Here is a tiny trained network, its code and every weight. The questions are about switching its units off for an input and a class, where a switched-off unit gives its printed mean instead of its output.

import numpy as np


def w(rows, s, z=0):
    codes = np.array(rows[::2]) - 128.0
    scale = np.full(codes.shape[1], s)
    scale[-1] = z or s
    return codes * scale


def f(y):
    return y / 2 * (1 + np.tanh(0.7978845608 * (y + 0.044715 * y**3)))


def log_softmax(a):
    a = a - a.max(-1, keepdims=True)
    return a - np.log(np.exp(a).sum(-1, keepdims=True))


def net(x, mask):
    res = np.array(x, float).reshape(1, 4) / 4 @ E
    y = f(res @ A[0][:, :-1].T + A[0][:, -1])
    res = res + np.where(mask, y, B[0][:, -1]) @ B[0][:, :-1]
    return log_softmax(res[-1] @ U[:, :-1].T + U[:, -1])


A, B = {}, {}
E = w([
[58,107,138,148,86,227,58,165,165,99],'x0',
[68,119,95,207,199,151,142,191,67,9],'x1',
[103,230,116,132,49,82,171,117,88,104],'x2',
[65,145,14,239,128,109,79,55,153,131],'x3',
],0.011)
A[0] = w([
[102,167,91,181,76,201,88,186,109,58,212],'n0',
[123,113,187,94,57,115,110,144,182,143,207],'n1',
[175,94,70,201,183,66,130,138,81,89,107],'n2',
[125,114,135,90,235,132,236,208,117,71,213],'n3',
[134,185,162,89,76,93,126,91,96,177,139],'n4',
[217,106,100,179,162,46,146,98,94,119,181],'n5',
[120,161,79,96,135,231,119,137,238,219,206],'n6',
[101,170,100,146,44,2,149,90,192,190,103],'n7',
[94,141,34,179,166,108,75,77,175,110,107],'n8',
[112,208,124,149,162,41,154,176,89,111,254],'n9',
[144,42,157,175,223,191,104,231,68,113,168],'n10',
[201,32,143,54,140,166,86,103,157,143,161],'n11',
[196,142,125,54,115,101,174,104,183,142,80],'n12',
[73,140,85,201,89,184,93,120,92,54,218],'n13',
[108,3,174,102,179,166,84,122,214,211,181],'n14',
],0.008,0.0042)
B[0] = w([
[152,136,129,31,190,157,75,155,163,52,233],'n0',
[55,57,161,79,104,110,67,122,136,149,209],'n1',
[93,116,120,136,144,20,101,95,103,130,204],'n2',
[122,130,208,18,51,129,153,79,124,152,244],'n3',
[159,196,168,99,116,98,175,176,134,138,226],'n4',
[148,177,122,107,148,71,138,135,150,122,219],'n5',
[147,131,84,57,148,177,91,111,130,109,212],'n6',
[199,97,150,140,75,140,106,31,34,156,254],'n7',
[105,97,149,223,162,83,95,179,77,193,234],'n8',
[160,225,79,102,94,96,104,147,161,80,232],'n9',
[42,135,198,82,47,78,152,63,119,132,254],'n10',
[148,93,102,80,161,126,36,137,108,99,226],'n11',
[121,154,132,83,170,144,84,206,159,16,220],'n12',
[126,120,94,116,197,146,18,135,139,72,251],'n13',
[204,165,160,117,211,254,56,126,188,119,247],'n14',
],0.0081,0.011)
U = w([
[158,90,159,143,145,136,155,228,146,95,97],'0',
[133,166,70,98,184,182,61,152,244,35,164],'1',
[98,106,126,185,167,204,251,172,137,141,5],'2',
[112,154,173,69,22,107,175,101,124,122,188],'3',
[91,27,168,124,130,168,41,127,104,132,103],'4',
[180,121,83,255,117,112,114,105,87,205,86],'5',
[31,112,76,186,183,80,110,172,164,101,100],'6',
[54,100,125,206,121,185,232,172,136,166,3],'7',
],0.0099,0.0042)

Each question gives the input, the list of numbers given to net, and the class t.
The units are the neurons (one row each of A and B). Each row of codes is followed by its name. A weight is (code - 128) times the scale printed after its matrix; where a second scale follows, it is the last column's (A, B and U).
mask holds one flag per neuron, in row order. A switched-off neuron (its flag False) gives its mean, the last column of its row in B, instead of its output. The means were averaged over made-up inputs and are rounded, as every weight is.
A unit's drop is (log p(t) with every unit on - log p(t) with that unit switched off) / (log p(t) with every unit on - log p(t) with every unit switched off).
The circuit of an input: a set's keep is (log p(t) with only the set's units on - log p(t) with every unit switched off) / (log p(t) with every unit on - log p(t) with every unit switched off). Starting from the 12 units with the biggest drops (on a tie, the unit counted first), units are removed one at a time, each time the one whose removal leaves the highest keep (on an exact tie, the one counted first), for as long as the keep stays at least 0.8.
units of the circuit, in order: the units of the circuit, biggest drop first
unit that matters most: the unit with the biggest drop
k most important neurons: the k neurons with the biggest drops, biggest first
drop of u: that unit's drop, to one decimal
input [2,-4,-2,8], class 4: unit that matters most	n6
input [1,1,-3,-1], class 4: 2 most important neurons	[n9 n12]
input [-3,-7,4,6], class 5: units of the circuit, in order	[n3 n7]
input [1,-1,-2,-4], class 4: 2 most important neurons	[n9 n0]
input [5,7,0,-5], class 3: 2 most important neurons	[n10 n3]
input [3,8,3,-5], class 3: 2 most important neurons	[n3 n10]
input [4,5,-8,1], class 4: 4 most important neurons	[n10 n9 n12 n5]
input [-2,-4,-1,-7], class 1: 2 most important neurons	[n12 n7]
input [2,6,-2,5], class 6: 2 most important neurons	[n8 n14]
input [4,-1,0,-6], class 4: 2 most important neurons	[n9 n1]
input [-3,3,6,0], class 3: 3 most important neurons	[n14 n12 n11]
input [5,-4,3,0], class 4: 3 most important neurons	[n9 n1 n12]
input [3,-6,6,5], class 5: drop of n3	0.3
input [-2,5,1,8], class 6: unit that matters most	n8
input [0,4,0,6], class 6: drop of n14	0.2
input [-5,3,-5,1], class 3: drop of n6	0.0
input [2,4,-3,-5], class 3: drop of n3	0.1
